Each row is followed by its class.
[ 104   77  -83  288  285 -189 -191 -118  -34  107 -117   22  189 -140
   57 -224   -2   44   80  169 -166   64  192  -50  125   55  -41 -128
  163 -277 -156  304 -245] => Fufa
[-204  -36   -5  262 -167  -40 -100   62  192   25  158  -92   78 -132
  160 -177  248  -70   63   24  -57  -69  167   39 -109  156  176  281
   -6  -39 -156    7   75] => mas
[ 182  -22   94  229  329 -207 -264 -145  113  -43  -23  384  161   20
  122 -113  -61  133 -164  186 -109  199  137 -193  175  -61   87 -236
  126 -338 -113  408 -189] => bupot
[-183  -73   28  218 -184  -36  -88   16  153  -86  127  -80   11 -117
  154 -240  198  -59   23   56  -63    5  125   -9 -135  115  219  265
   46  -58 -172  -33   75] => Fufa
[  26  342   31  380  300  -21  -82   21  165  142  188  406  517  -84
  -48 -219   24   68  -62   99 -425  -63   95   46  241  135 -328 -243
   61 -228 -270  320 -366] => bupot
[-234  -64   -3  280 -235  -59 -121   42  190   12  154 -156  101 -134
  112 -164  199 -100  118   -5 -112  -37  163   57 -121  141  175  265
   50  -74 -192  -24   73] => lige
[   9  899 -290  212  288  120 -267   56  358  611  188  -41  235  -42
 -166  -51   73 -260 -150  -79 -405 -107  -73   58  421 -109 -485 -442
 -188  171 -159  528 -341] => bupot
[ 148  255 -709 -191  168  -68 -235   88  244  509  112 -305  126 -474
   75  182  298 -198  205 -208  264  -25  132 -267  -55   12 -139  -89
 -191   79 -172  135 -279] => lige
[ -77  -98 -184  -39  -88  -71 -131  214  361  280  117  104  392 -337
  311   38  482 -170   79 -166  232  295  168 -113 -215  -46  272  126
 -320  -83 -334  340    5] => Fufa
[-190  -30  -39  280 -167  -53 -111   51  164    2  124  -90  150 -110
  184 -228  254  -67  108   40  -70  -15  189   35 -152  178  143  295
   75  -81 -191  -48   42] => lige
[ -43   55 -458 -413 -131 -198 -219   16 -168   56  441 -206   -3 -247
    6  131   20  -51  -30  -72  220   91 -154  -48  244   95  243 -239
 -122  198 -108  289  -60] => lige
[ 254  436 -340   53  162   96 -131   76   88  137  220   67  346 -299
   95 -277  286   28   31 -235  -27   38  100 -104  217  -34  -96 -312
  -52  327 -211  454 -317] => kudi
[ 324  480 -267  328  428  266 -104  117  449  364 -179 -121  312    1
   57 -364  373 -110  196 -123  168 -116  208   -8  -75  105 -370  -25
   -9  201  199  -78 -319] => lige
[-123 -113  -76  213 -143  -28  -89   53   91   16  114  -29  106 -147
  257 -208  259  -83    8   25   11   34  227   41 -177  133  161  307
   14  -94 -260   -3  -28] => lige
[ -90 -119 -409  -45 -130  -43 -235  111 -270  408  328   89  251 -338
  306  215  201  -42  -99   -4  213  326  257  142   87  -71  150  -61
 -348  193 -386  669    3] => bezor
[  19  146 -205 -179   50  155   32   33  -42   87  461    5  419 -509
   41   63  107   11  -45 -326   90  -87  141   31  209  157  -77 -152
 -206  214 -288  481 -360] => mas
[  61   58 -307   42  133   48 -126  289  -69  578  107  175   68 -429
  143 -122  260 -198 -138   -3  215  372  144  -45 -162 -310  158   32
 -516   45 -395  322 -223] => gopev
[ 186  165   11  311  403  -42 -206  -31  175  128  -41  303  223  -52
   68 -282   69   57   -6  176 -170   49  118 -197    2   43 -126  -96
  201 -201 -105  151 -278] => bap
[-145  -81  -81  263 -156  -75 -150   25  205    7  118 -119   60 -154
  176 -200  295  -54  103   20  -12   13  208  -41 -150  106  188  252
   27  -51 -214  -32   19] => kudi
[  56 -124    5  223  151  -92 -130 -104 -102   73   -1  163  290  -90
  228   22    6   89   -8   90  -81  115  253   -3   90   56    0 -100
  123 -138 -198  358 -107] => bezor
[-100  -70 -569  143 -212 -309 -357  181  -42  436  311  104  141 -214
   -8  239  178  -68  155   25  -33  281  -25 -278   72 -176  146 -112
  -43   73 -326  283   46] => bap
[  22   56  125  417  437 -187  -87  -61   91  133   17  128  247 -129
   57 -124  -47  -39  -47  196 -256  -23  203    5  203   83  -68  -85
  120 -361 -146  237 -283] => bupot
[  98  -26   -7  305  379 -135 -225 -114  109   57   23  244  380  -62
  134 -152  150  125  -75   97  -54   51  180  -80  116  121    7 -103
  113 -257 -138  244 -281] => bezor
[-132  -73  -59  216 -214  -79 -133   63  141  -24  108 -100   78 -140
  156 -164  257  -46   78   23   -1   15  149  -42 -139   79  202  233
   32  -67 -220    3   61] => kudi
[ 222  421 -403  -47  378 -171 -139  135  -50  518 -312  -30   49  -65
   58   47  159 -210  -31   13   83  300  111 -317 -122 -399 -225  -98
 -137  -27 -289   68 -367] => gopev
[ 114 -158  -81  431  276  -91 -220 -116  -97  142  139  340  253  -37
  162 -106   32  117  -99  247 -170   42  126   30  201  107   32 -137
   79 -182 -169  311 -204] => Fufa
[ 259  -55 -100  -65  178  -67 -131   10   77  244   81  -20   81 -209
  339  410  100 -308 -271  -49  177  196   77   41  381 -176   23 -490
 -139   46 -358  653 -248] => kudi
[ 282  103 -191   44  667 -280   32  426  250  344   58  266  135 -476
  241 -190  306 -346 -142  -28   52  -16  123 -471 -359 -264   50  306
  -99 -173 -234 -249 -370] => bezor
[  68  -25  -80  222  397 -226 -172 -103   71  129   18   29  294 -299
   37   13   35   22   73   81  -76  -10  262 -120  145  137  -53 -147
  159 -281 -167  260 -309] => bezor
[ -94 -259 -106  317   36 -150 -165   83 -345  423  103   88   38 -224
  -11  -14  -42 -107  -77  169   78  318  137  139   23 -197  210  204
 -247 -160 -179  367  -48] => bupot
[-188  -58  -14  184 -193  -63  -94   79  202  -41  133 -106  105 -149
  182 -181  286  -80   54   -7   -1  -32  146    3 -169  150  197  345
   34  -92 -172  -40   77] => bezor
[-238    9 -276 -236 -360  197   60  149 -111  124  274 -252  100 -253
  228  -39  137  -76  141 -135  156   97  235  229 -124  120   22  161
 -284  315 -252  220   63] => gopev
[ 315  -39 -367 -207  173 -115 -121   94 -498 -106  413  449   87 -367
  384 -284   53  201 -389   31  162  224  211 -187   80 -133  199 -190
 -115  208 -449  437 -326] => gopev
[-136  -54   16  246 -119  -61 -118   22  148  -20  102  -20   77 -149
  156 -248  257  -64   39   49  -47   18  153  -39 -189   93  207  277
   62  -85 -195  -37   15] => bap
[-179 -113  -54  234 -203  -47  -97   52  126   28  147  -56   91 -152
  161 -190  267  -62   51  -29  -43   -1  159   -6 -157   77  187  317
  -24  -67 -259   -7   12] => gopev
[-220  -43  -45  284 -146  -39  -95   56  187   32  159  -81  157 -114
  176 -204  297  -54   66   44  -52  -10  164   37 -140  171  173  297
   -1  -45 -180  -12   80] => nek
[-156 -318 -166   38   95 -126  -34   99 -371  169  344  180  322 -446
  213 -189  151   47 -188  -93  177  349  337   58   -6  -45  390  202
 -351  -46 -367  468 -216] => mas
[ -62 -280 -348  -70    4 -126  -50  171 -202  252  381  -71  303 -817
  -59  114   19  -65  237 -126   97  284  224  -94   65  -26  280   25
 -263 -144 -451  553 -298] => Fufa
[ 303  172 -465  150  267 -199 -424   82  -63  396  237  222  101 -165
  199  -97  169 -115 -352  -38  -45  201   18 -177  261 -377   86 -359
 -178  191 -321  601 -274] => Fufa
[-296 -204 -331   39 -164 -262 -270  125  -72  390  358  138  281 -321
  154   11  278 -115 -178 -114    4  300   68   19   52 -163  408  110
 -445 -181 -461  568  -31] => gopev
[-150  -95 -307   52 -116   -4 -155  137  -98  312  129 -179   47 -313
  135 -150  218  -45   77  -78  161  178  242   37 -231 -107  244  285
 -365   83 -230  173   -5] => mas
[ 142  -53 -159  237  275  -24 -137 -107  -44   91   46  307  271 -138
  125  -99   80   94  -11  147  -94   56  188  -20  119  134  -45 -100
   72 -196 -203  347 -305] => nek
[ 252   87   44   -5  351 -330 -142   16  281   98  -50  480    8 -151
  170 -137  300 -325 -382  -81  123  243   45 -364 -119 -366  205  -38
 -105 -159 -288  127 -395] => gopev
[ 255  721 -219  -88  401 -111 -247  109  732  275   67  -83  380 -419
  -63 -167  331 -146   77 -340  144   63   67 -453   79 -123  -78 -399
 -170  -88 -153  340 -509] => bap
[ 244  746 -222  -88  659   42   26  216  404   69 -135 -223  449  -92
  -63 -520  246  -45  131  -76  146   34   64 -280  151  242 -299 -147
  155 -166   40   22 -637] => kudi
[ 171  204 -256   28  343   75 -213  280  620  424   61  226  204 -261
    8 -188  490 -335 -100  -69  129   39 -183 -143 -110  -90  -37 -137
 -303 -142 -250   43 -424] => bap
[-211 -124   -7  283 -234  -36 -172   -9  147    4  156  -84   91  -41
  212 -132  222  -30   49   29  -60   10  163   60 -103  139  197  253
   47  -37 -187   22  113] => lige
[-202  -53  -50  277 -224  -68 -113   68  112   18  154 -114   81 -141
  132 -222  225  -70   76   53 -105   21  144    8 -115  104  162  274
   27  -88 -262   -8   53] => gopev
[ 107  162   42  224  393  -49 -108  -36  217   24  -57   92  218 -204
  -57 -199   -7  -20   62  138 -161  -49  139 -139   76  129 -131 -132
  201 -247  -52  199 -246] => nek
[-194 -123  -62  231 -233  -86  -84  -12  104  -70  110 -192   62 -137
  131 -186  179  -92  136   55  -78   -2  187   -4 -193  153  172  288
  100  -37 -167  -83  111] => nek
[  21 -203 -281   86  104  -20 -247   78  -47  568   15  -64  197 -433
  173  121  260  -59  -25 -217  273  261  227   25  -19 -263  265   74
 -464  -72 -288  622 -131] => bupot
[ 105  134  -18  197  321  -95 -202  -62  160   87  -35  176  364  -63
  112 -113   39   65  -66   82 -118   73  205 -124   65   66 -142 -244
  114 -241 -208  236 -271] => lige
[-110  -55 -124  197 -211   27 -173   35  188   38  107  -29   70 -191
  209 -245  333  -31   48  -31   10    6  182  -33 -216   84  179  279
  -16  -45 -239   63   27] => bap
[-206 -187  -26  261 -235 -144 -111   26  116  -14  127 -161   60 -162
  131 -148  211 -112  133   40  -24   28  146   11 -123  126  264  302
   78 -157 -190   -8   59] => bap
[ 406  247  -70  365  473   24 -116   23  131  182  -31  377  215   42
   58 -238  108 -184 -213  110   37  186  217   21  293  -49  -89 -363
    7   20  -80  401 -586] => mas
[-166  -72    5  290 -127  -50 -122   54  225   38   72 -136   94  -61
  130 -232  262  -77   61   -5  -34  -16  127  -34 -170   82  158  298
   25  -87 -160 -108   40] => gopev
[  81  508 -267  277  285   15 -338  159  543  460   68  -90  298 -243
 -106 -204  259 -172   73  -27  -27  154  -19 -156  204  -91 -172 -336
 -181 -113 -208  386 -356] => Fufa
[ 145  253   39  338  451 -109 -174  -22  137  132  -42  303  392 -112
   44 -262   68   80  -47  165 -250   48  233  -90   79   81 -164 -160
  138 -285 -192  266 -349] => bezor
[-170  -56  -32  255 -172  -57 -136   25  135   -1  139 -113  113 -137
  171 -225  213  -46   88   17  -61   10  173    2 -153  128  191  255
   48  -62 -193  -32   51] => lige
[ -55 -279 -387  102 -217 -175  -94  252 -200  517  292  -35  303 -651
  -15  340   91 -211  280 -154  112  337  269  -50  -89 -247  265  -42
 -364   87 -498  435 -138] => bupot
[ -26 -139 -348 -103  -12   48 -126  213  -61  449  196  234  112 -382
  321   31  377  -57 -118  -82  263  166  188  -27 -328 -141  131  253
 -477  144 -349  197  -11] => mas
[ -50 -301 -478  224   97 -140 -215   72 -441  595  172   57   68 -459
  122   33  130  -95 -118   83  212  418  432  -16 -149 -220  226   80
 -406   79 -425  282 -229] => mas
[  67  138   -5  212  192 -209 -180  -82   33  -23    6  238   76  -49
  107 -293   33   41  -89  215 -179  102  140  -77   36    1  129 -126
   59 -203 -176  216 -172] => nek
[ 458  501 -199  204  405  306 -251  204  437  350   28  -19  223 -165
  205 -209  292 -108 -199 -150  102  -61  100  -18  182 -163 -362 -308
 -152  191 -107  480 -311] => bap
[-187  -81    7  337 -201  -93  -89   53  152  -42  177  -33  152 -139
  153 -227  246  -55   75   46 -119  -23  173   16 -132  137  219  302
   46  -88 -219  -16   48] => Fufa
[-199  -53   -4  288 -214  -79 -128   41  229   38  128  -50   69 -109
   79 -155  259  -66  120   18 -120  -26  123  -30 -165   93  155  269
   27  -75 -230  -91   47] => gopev
[-135 -131  -31  189 -240  -50 -112   29  157  -24  115  -36   54 -168
  155 -113  267  -92   62  -19  -18    1  140   20 -164   81  205  260
   16  -34 -207    5   69] => bezor
[-182 -147  -84  263 -193  -75  -89   43   61   44  125 -138  102 -111
  199 -160  240  -44  110   18   -2   13  202   18 -143  142  200  301
   20  -11 -167  -35   83] => mas
[-207 -180 -148  330  -14 -163  -15  110 -433  386  293  296  248 -366
  146  -51   75 -103  -77  250  -98  205  203  200    5   13  103  241
 -242 -207 -424  321 -103] => gopev
